(in the rows, 128 means zero)
Facts:
banen χ 944; besal χ 306; betreda χ 944; biflok χ 944; bikli χ 944; bilu χ 306
bitri χ 944; borustum χ 944; bradrel χ 944; bramal χ 306; braplam χ 944; bratruvus χ 306
brebrum χ 306; brolil χ 944; brubem χ 306; dapli χ 944; daska χ 944; dezir χ 306
didru χ 944; doma χ 944; dunur χ 306; feske χ 944; fidru χ 306; flider χ 306
flobre χ 944; flodom χ 944; fluki χ 306; fluti χ 944; flutrum χ 944; gabra χ 944
gano χ 944; gaplin χ 306; gegur χ 306; geplekek χ 306; gimaba χ 306; gistaski χ 944
grenodu χ 944; groga χ 944; groma χ 944; gronol χ 944; kave χ 944; keton χ 944
ketri χ 944; ketrul χ 306; keva χ 944; kidi χ 944; kiku χ 306; klabel χ 944
klaflim χ 306; klebam χ 944; kliklok χ 944; klogral χ 944; kloma χ 944; komitok χ 944
kubris χ 306; lagun χ 306; lemos χ 944; likla χ 944; liskun χ 306; lomulin χ 944
mabal χ 944; matrar χ 306; mebrek χ 306; metrin χ 306; mevor χ 944; miga χ 944
miplun χ 944; monor χ 944; moren χ 306; mozo χ 944; mufun χ 944; nabram χ 944
netom χ 944; nipir χ 944; nokuzim χ 306; nubruk χ 944; nudrum χ 944; nudun χ 944
pamubon χ 944; pebris χ 944; peklanam χ 306; pesken χ 306; pinun χ 306; pitaflu χ 944
plapokis χ 944; plebal χ 944; plopal χ 306; ploromes χ 944; podra χ 944; pokodrak χ 306
pupu χ 306; puraril χ 944; rakol χ 944; rebrok χ 944; remon χ 306; riplil χ 306
sabes χ 306; sabrik χ 306; sabuk χ 306; sidinos χ 944; sigris χ 944; skebro χ 944
skekli χ 944; skima χ 944; skovigri χ 944; sosko χ 306; starir χ 944; stavok χ 306
stegal χ 306; stetras χ 944; stisom χ 944; subar χ 306; sudron χ 944; tabrin χ 944
tatrul χ 944; trazas χ 306; tregimu χ 944; trekin χ 944; treklem χ 944; treplor χ 944
tribru χ 306; trivutral χ 306; troke χ 306; truklim χ 944; trulas χ 944; trulur χ 944
truskel χ 944; tumipo χ 944; tumu χ 306; tunefi χ 306; tuver χ 306; vanin χ 944
viriflun χ 944; vonur χ 306; vuker χ 944; zafolur χ 306; zano χ 306; zastor χ 944
zastu χ 944; zivus χ 944; zusuk χ 944; biflok γ bitri; bikli γ matrar; bikli γ pamubon
bikli γ troke; bikli γ gegur; bikli γ gistaski; bilu γ stavok; bilu γ vuker; bilu γ lomulin
bilu γ remon; bilu γ bramal; bilu γ plebal; bradrel γ skovigri; bradrel γ flutrum; bradrel γ mebrek
bradrel γ kave; bradrel γ likla; bratruvus γ nudrum; bratruvus γ metrin; bratruvus γ vonur; bratruvus γ fluki
bratruvus γ nabram; bratruvus γ zastu; dapli γ stavok; dapli γ klogral; dapli γ banen; daska γ gabra
daska γ bramal; daska γ sigris; didru γ tregimu; didru γ sigris; didru γ trulur; doma γ pupu
doma γ kiku; flider γ truklim; flider γ zastor; flider γ braplam; flodom γ plapokis; flodom γ klogral
flodom γ stetras; fluti γ troke; fluti γ flobre; gano γ lomulin; gano γ remon; gano γ tribru
gano γ skekli; gano γ bramal; gaplin γ lomulin; gaplin γ nudrum; gaplin γ betreda; gaplin γ trulur
gaplin γ sidinos; gimaba γ gabra; gimaba γ zivus; gimaba γ feske; gimaba γ riplil; gimaba γ plebal
groga γ skima; groga γ mabal; groma γ pamubon; groma γ brebrum; ketri γ lomulin; ketri γ pamubon
ketri γ stegal; ketri γ tumipo; ketri γ mabal; ketri γ lemos; ketrul γ flutrum; ketrul γ troke
ketrul γ mabal; klabel γ troke; klabel γ nokuzim; klabel γ kave; klabel γ rebrok; klaflim γ mabal
klaflim γ tuver; klaflim γ feske; klebam γ keton; klebam γ remon; klebam γ likla; klebam γ pebris
klebam γ zastu; kliklok γ feske; kubris γ brebrum; kubris γ brubem; kubris γ trazas; lagun γ sudron
lagun γ plapokis; lagun γ vanin; lagun γ miga; mevor γ truklim; miplun γ brolil; miplun γ mebrek
mozo γ skekli; mozo γ nudrum; mozo γ rebrok; mozo γ fluki; nipir γ sudron; nipir γ bitri
peklanam γ tribru; pinun γ sudron; pinun γ komitok; pinun γ liskun; pitaflu γ pokodrak; pitaflu γ pupu
pitaflu γ ploromes; pitaflu γ mufun; plopal γ nokuzim; plopal γ zastor; plopal γ vonur; podra γ skebro
podra γ brolil; podra γ tribru; puraril γ geplekek; puraril γ klogral; puraril γ sabes; puraril γ borustum
sabrik γ stegal; sabrik γ sigris; sabrik γ nudrum; sabrik γ metrin; sabrik γ betreda; sabuk γ grenodu
sabuk γ dunur; sabuk γ sabes; sabuk γ zivus; sabuk γ nubruk; sosko γ vuker; sosko γ pokodrak
sosko γ zastu; starir γ sabes; stisom γ zastor; stisom γ miga; subar γ liskun; tatrul γ klogral
tatrul γ tabrin; tatrul γ dezir; trekin γ keva; trekin γ grenodu; trekin γ gronol; trekin γ dezir
treklem γ matrar; treklem γ mabal; treplor γ grenodu; treplor γ skekli; treplor γ komitok; treplor γ kave
treplor γ nubruk; trivutral γ netom; trivutral γ borustum; trivutral γ pesken; trulas γ nudun; trulas γ gabra
trulas γ sudron; trulas γ truskel; trulas γ metrin; trulas γ gronol; trulas γ nabram; viriflun γ sudron
viriflun γ brolil; viriflun γ tumipo; viriflun γ nokuzim; viriflun γ kloma; zafolur γ tumu; zafolur γ feske
zafolur γ rakol; zafolur γ betreda; zano γ sabes; zano γ rakol; zusuk γ moren; zusuk γ tabrin
zusuk γ besal; zusuk γ pesken; zusuk γ kidi; zusuk γ nabram; zusuk γ tunefi

Known rows:
moren: [149 129 121 139 110 139 124 174  95 159 165 166 137 177 142 115 143  86
 115 148 133 103 115  74 149 156 122  81  96 128 101]
liskun: [156 150 160 159 112 144  87 179 104 171 146 172 161 176 123 110 154 130
  62 136 167  86 147  79 116 137 121  86  98 133  89]
ketrul: [162  84 119  93 109 153 160 178  91 153 154 145 135 161 146 166 149  74
 141  96 170  86 190  95  80 138 146  77 144 122 124]
tunefi: [148 126 114 144 111 148 127 183 103 160 163 172 135 176 142 118 145  84
 124 152 133  97 113  71 147 147 129  75 100 132  98]
pokodrak: [122 165 108 142 116 137 149 179  98 155 167 164 147 181 124 121 150 144
 105 169 174 157 100  79 148 176 115  88  91 133  95]
zano: [167  83  81 144 166  57  94 176 123 177 105  98 138 181 108 208 120  88
  87 143 165  98 156  79  76 187 134  83  96 180 122]
besal: [147 127 120 148 113 147 122 182  97 161 162 169 133 176 145 113 140  88
 125 159 132 104 115  73 149 156 123  85 103 139  98]
kiku: [144 140 108 148 114 142 145 185 100 164 169 169 134 175 142 117 152 109
 108 159 155 131 107  77 152 164 120  85  91 136 101]
trivutral: [154  86  92 151 130  99 151 185  93 128 138 155 124 177 112 187 154  74
 142 125 162  91 123  74  71 176 106  86  96 161 169]
gaplin: [ 81  79  86 122 155 134  86 181 130  79 147 164 149 180  80 141 148  88
 150  85 166  86 111  73  78 156  97  71 157 180 130]
bitri: [ 87 178 159 165 137  88 142 108 170 145 152 145 129  99 100 111 138 157
  65 123 110 134 175 161 153 116 164 180 139 104 122]
sidinos: [102 151 133 109 129 141 132  96 175 113 130 131 117 103 131 112 104 151
 135 129  87 152 117 151 167 105 154 158 152 105 105]
likla: [140 165 159 116 127 146 138  93 137 121 118 132 122  95 132 112 123 154
 123 163 132 172 104 166 167 105 130 162 134 113 117]
truklim: [125 170  98  90 104 151 134  92 161 167 121 125 110 131 162 109  96 157
 144 105  80 177 119 134 129 149 126 158 108 101 130]
nipir: [ 83 133 174 162 162  56 138  87 136 105 132 106 144  99  76 111 155 157
  69  85 154  85 197 158  69 143 153 175 149 132 182]
sigris: [ 94 133 122 105 138 142 107 111 184  89 125 130 121 109 101 116  88 162
 141 102  84 121 109 155 166  99 155 150 166 106  98]
skekli: [147 145 171 107 118 153  89  83 176 140  86 138 141  86 134 109  94 153
 134 132 136 131 104 153 162 104 114 120 161 115 101]
treplor: [180  86 174 116 120 130  87  85 147 150  76  77 167  87 111 132 150 155
 137 103 169  92 134 169  80 106  76 114 155 153 146]
rakol: [135 123 106 126 145 113 109 106 177 160 142  90 104 129 128 125  88 153
 113 148  89 169 123 173 171 105 152 162 123 120 101]
tumipo: [108 152 135 128 126 140 138 102 158 137 144 135 120  92 145 108 106 145
 125 132  94 153 141 159 166 106 163 164 152 110 120]
zusuk: [127 123 140 130 151 101 161  91 110  78 105  79 108 101  89 157 140 139
 146  99 117 117 123 162  83 119 132 158 141 125 179]

Rows:
No name comes twice in this set of rows, the named rows included.
[153  85 155 156 134 121  79 116 100  78 170  81 106 145 145 132 153 159
 147 124 115 148 115 174  78 106  95 172  97 133 164] => kliklok
[150  85  86 112 108 144 152 132  99 157 159 164 114 179 158 113 153  89
 149  99 159  93 152  75  71 203  71  84  87 190 184] => plopal
[156  81 101 150 110 153  76 187  92 100 165  75 117 180 156 141 156 100
 134  87 166  95 168  88  70 110 132  83  92 126 100] => klaflim
[ 91 119 135  70 174 145 129  97 185  79 137 147 113 141  83 109  76 137
 145 118  85 105 110 162 168 108 143 135 173 121 108] => nudrum
[ 89 182 174 163 137  99 123  91 177 147 147 145 134  94 112 104 140 156
  63  93  87  91 195 148 142 113 158 173 139 116 140] => sudron
[172 121 162 147 124 146  81 144 126  85 173  73 107 147 153 109 141 160
 133 159  82 166 104 176 158 105 127 170  95 115  95] => feske
[114  92 156  74 172 140 119  83 171  79  91 105 142 113  75 122 128 141
 151  93 170  94 117 168  94 115  89 110 177 166 169] => mozo
[ 94  90  86 151 126 111 155 182  95 125 151 169 142 185 109 188 156 117
 134 140 181 113 127  84  78 188 112  85 103 166 160] => kubris
[182  83  93 142 129  74  81 182 114 168  82 108 164 187 112 203 147 112
  97 136 169  89 141  80  73 159  90  76 102 179 105] => sabuk
[ 96  88  84 159 121 140  88 174  99 170 161 167 176 151 155 115  96  64
 122 162 136 149 104  73 149 103  82  81  98 171 137] => tribru
[113  84 123  77 124 144 161  86  90 101  93  93 119  88 117 153 154 145
 140  98 167 128 188 166  97 113 162 146 173 101 174] => bikli
[172  95  85 131 167  55 165 119 133 139  76  78 102  96  96 202  87 106
 150  93  88 124 143 143  74 123 156 144 130 110 177] => puraril
[174 156 141 144 109 143 128 184  95 154 139 173 125 175 137 122 138  76
 131 144 113  95 112  73 127 139 125  78 101 125 101] => dezir

The same things again, as new rows of numbers:
Known rows:
gabra: [119 135 141 139 123 107 118 124 100 139 132 132 144 126 122 134 137 116
 112 115  94 108 139 118 114 145 113 121 169 136 133 175 121 117 128 118
  93 112 119]
gimaba: [113  76 110 139 127 105 180 127 110 146 145 110 103  86 102 118 101 133
 143 105 148 175 110 167  70 134 132 162  94 156 107  87 163 109 108 188
 198 121 151]
trulas: [122 139 155 155  96 113  88 199  92 138 139 129 138 102 110 150 157 140
 136 111 114 136 122 116 105 145 112 160 108 121 127 145 144 154 121  93
 137  89 121]
sudron: [121 123 150 134 131 105  74 142 103 145 141 120 147 108 118 149 125 161
 123 123  90 116 163 120 132 151 117 137 159 128 158 164 113 142 131 123
 105 108 101]
gronol: [122 134 141 137 123 108 122 131 106 140 132 137 149 127 119 136 129 117
 115 121  95 101 146 112 115 136 112 116 166 129 143 181 122 115 130 120
  94 120 114]
gaplin: [120  93 111 163 115 132 164 168 124 118 114 112 114 126 127 127  98 146
 130 100 122 156  96 132  91 105 135 228  28 149 122 119 166 106 135 173
 167 160 149]
zastor: [ 77 145 151  99 124 109 121 101 130 149 117 136 144 105 117 139 138  83
 107 123  88 150 158 121 126 150 110  97 129 108 153 189 124 103 132 114
  79 123 135]
kloma: [122 136 142 139 129 111 115 136 117 149 130 135 152 132 118 133 126 126
 109 122 102 108 146 114 116 136 115 113 170 120 141 186 118 118 132 113
  93 127 121]
kubris: [130  73 133 156 132 126 173 136 143 135 117 117 128 121 114 129  99 160
 145 119 164 134 108 149  85 117 155 173  61 124 145 120 153 110 122 142
 207 173 154]
brebrum: [131  63 122 141 149 117 181  91 145 137 119 118 127 142 125 123  75 174
 125 124 133 112 140 150 101 116 152 163  94 140 160 153 135  92 133 182
 159 189 133]
vanin: [120 137 146 130 125 110 110 129 113 143 131 133 150 125 119 136 127 120
 114 121  99 104 150 113 119 138 115 115 163 126 146 179 120 117 131 120
  96 126 123]
treklem: [162 222 137 173  46 121  76 169 118 164 114 119 170  82 103 128 141 101
 154 127 101 127 113 125  74 120 117 137 158 110 138 107 134 118 127 113
 137 118 157]
matrar: [133  86 113 132 134 114 175  96 144 139 121 119 130 122 121 119  59 173
 133 123 118 132 148 145 102 104 141 170 103 143 168 136 130  87 135 203
 148 185 133]
sigris: [120 143 138 146 117 115 113 132 108 133 125 132 145 133 130 135 142 109
 108 115  88 102 138 107 120 136 114 138 149 138 135 186 124 112 133 123
  86 128 123]
skima: [131 152 139 138 113 111 113 116 116 149 125 130 155 129 123 131 125 112
 115 123  95 103 143 116 113 136 115 112 169 125 146 170 118 110 131 125
  91 130 124]
starir: [130 158 116 183 144 141  87 183 145 113 148 139 180 101 111 161 185  30
 114 119 145 103 171 106  96 108 129  98 139 109 121 129 171 110 117  71
 162 122 148]
zastu: [120 122 150 152 121 118 144 119 107 139 122 145 150 154 129 133 151 115
 114 122 104  91 138 117 109 145 124 113 168 124 138 205 124 115 125  97
 111 135 118]
bilu: [135 121 132 163 140 117 184  91 109 108 118 125 123  95 153 133  68 121
 160 106 130 151  44 141  71 125 143 197  75 145 137  71 140  96 125 140
 207 148 138]
remon: [123  81 116 136 161 112 189  77 125 121 123 124 126 123 142 122  54 152
 129 116 117 130 113 141 102 117 144 175 104 146 159 134 125  88 133 188
 155 177 123]
keton: [124 136 146 144 125 112 125 117 109 140 127 141 152 133 124 134 132 112
 110 121 104 101 137 113 114 140 118 109 174 125 140 188 119 115 128 111
 101 129 120]
pesken: [127  52 119 118 151 112 185 104 139 136 129 123 120 132 121 120  57 171
 126 118 136 122 140 142 102 110 137 157  98 147 158 149 136  93 134 200
 147 180 130]

Rows:
No name comes twice in this set of rows, the named rows included.
[119 144 134 158 100 116 145 193 103 148 132 156 165 118  95 129 139 110
 127 117 134 155  94 115  77 139 118 111 158  79 117 165 142 135 125  71
 145  90 120] => bradrel
[170 133 161  84 124 103 128 156 124 140 137 159 141 135 114 146  76 114
 123 117 140  73 122  93 102 118  97  88 163 147 146 175 115  99 127 120
  97 131 129] => klogral
[131  74 115 130 145 116 172 108 139 135 122 112 121 133 125 120  64 166
 124 116 116 127 139 143 109 106 138 181  90 147 160 142 137  91 137 204
 138 178 132] => stegal
[121 183 141 159 161 119  75 176 135 170 126 132 158 120 111 123  95 110
 100 111 160 159  52 105  93 143 117 115 148  88  93 124 130 140 146  52
 139 107 148] => podra
[127 142 143 142 124 109 127 111 105 140 130 139 150 128 127 130 134  97
 115 119  94 105 130 116 113 145 115 112 176 132 135 174 120 112 126 113
 100 121 120] => plebal
[123 148 158 184 105 122 145 147  94 128 119 147 157 128 126 137 167  90
 137 116 127 123  74 118  84 153 128 127 141 107 119 154 138 128 115  59
 160 105 129] => klebam
[172 147 169  84  97 107 133 217 117 136 140 166 139 106 102 153  77 110
 145 112 169 101  80  89  77 118  91  98 135 136 125 136 139 113 121  95
 140 106 142] => tatrul
[127 150 141 137 102 109 130 188  95 127 142 153 153  90 107 150 126  88
 138 112 120 144 103 106  84 133 106 118 147 114 126 135 145 127 119  90
 144  87 118] => trekin
[123 123 144 135 116 112 128 141 111 142 131 140 148 135 119 134 133 125
 107 119  98  98 144 112 119 136 115 122 160 129 135 197 124 117 129 119
  92 127 121] => nabram
[124 126 169 180  99 126 141 148 107 139 121 148 153 136 114 140 189 104
 132 122 145 102 102 125  88 161 138 110 147 104 120 178 143 136 108  51
 175 124 141] => pitaflu
[109 148 149 150 123 110  68 204 120 166 135 123 152  99  96 138 130 150
 121 118 133 167 114 117 104 147 117 137 125  85 126 136 135 159 137  81
 139  95 127] => viriflun
[123 173 147 170 100 116 104 163  89 126 125 133 144 102 129 145 159  84
 130 104  98 138  82 109  95 146 109 161 128 134 109 127 141 129 123  84
 135  94 135] => daska

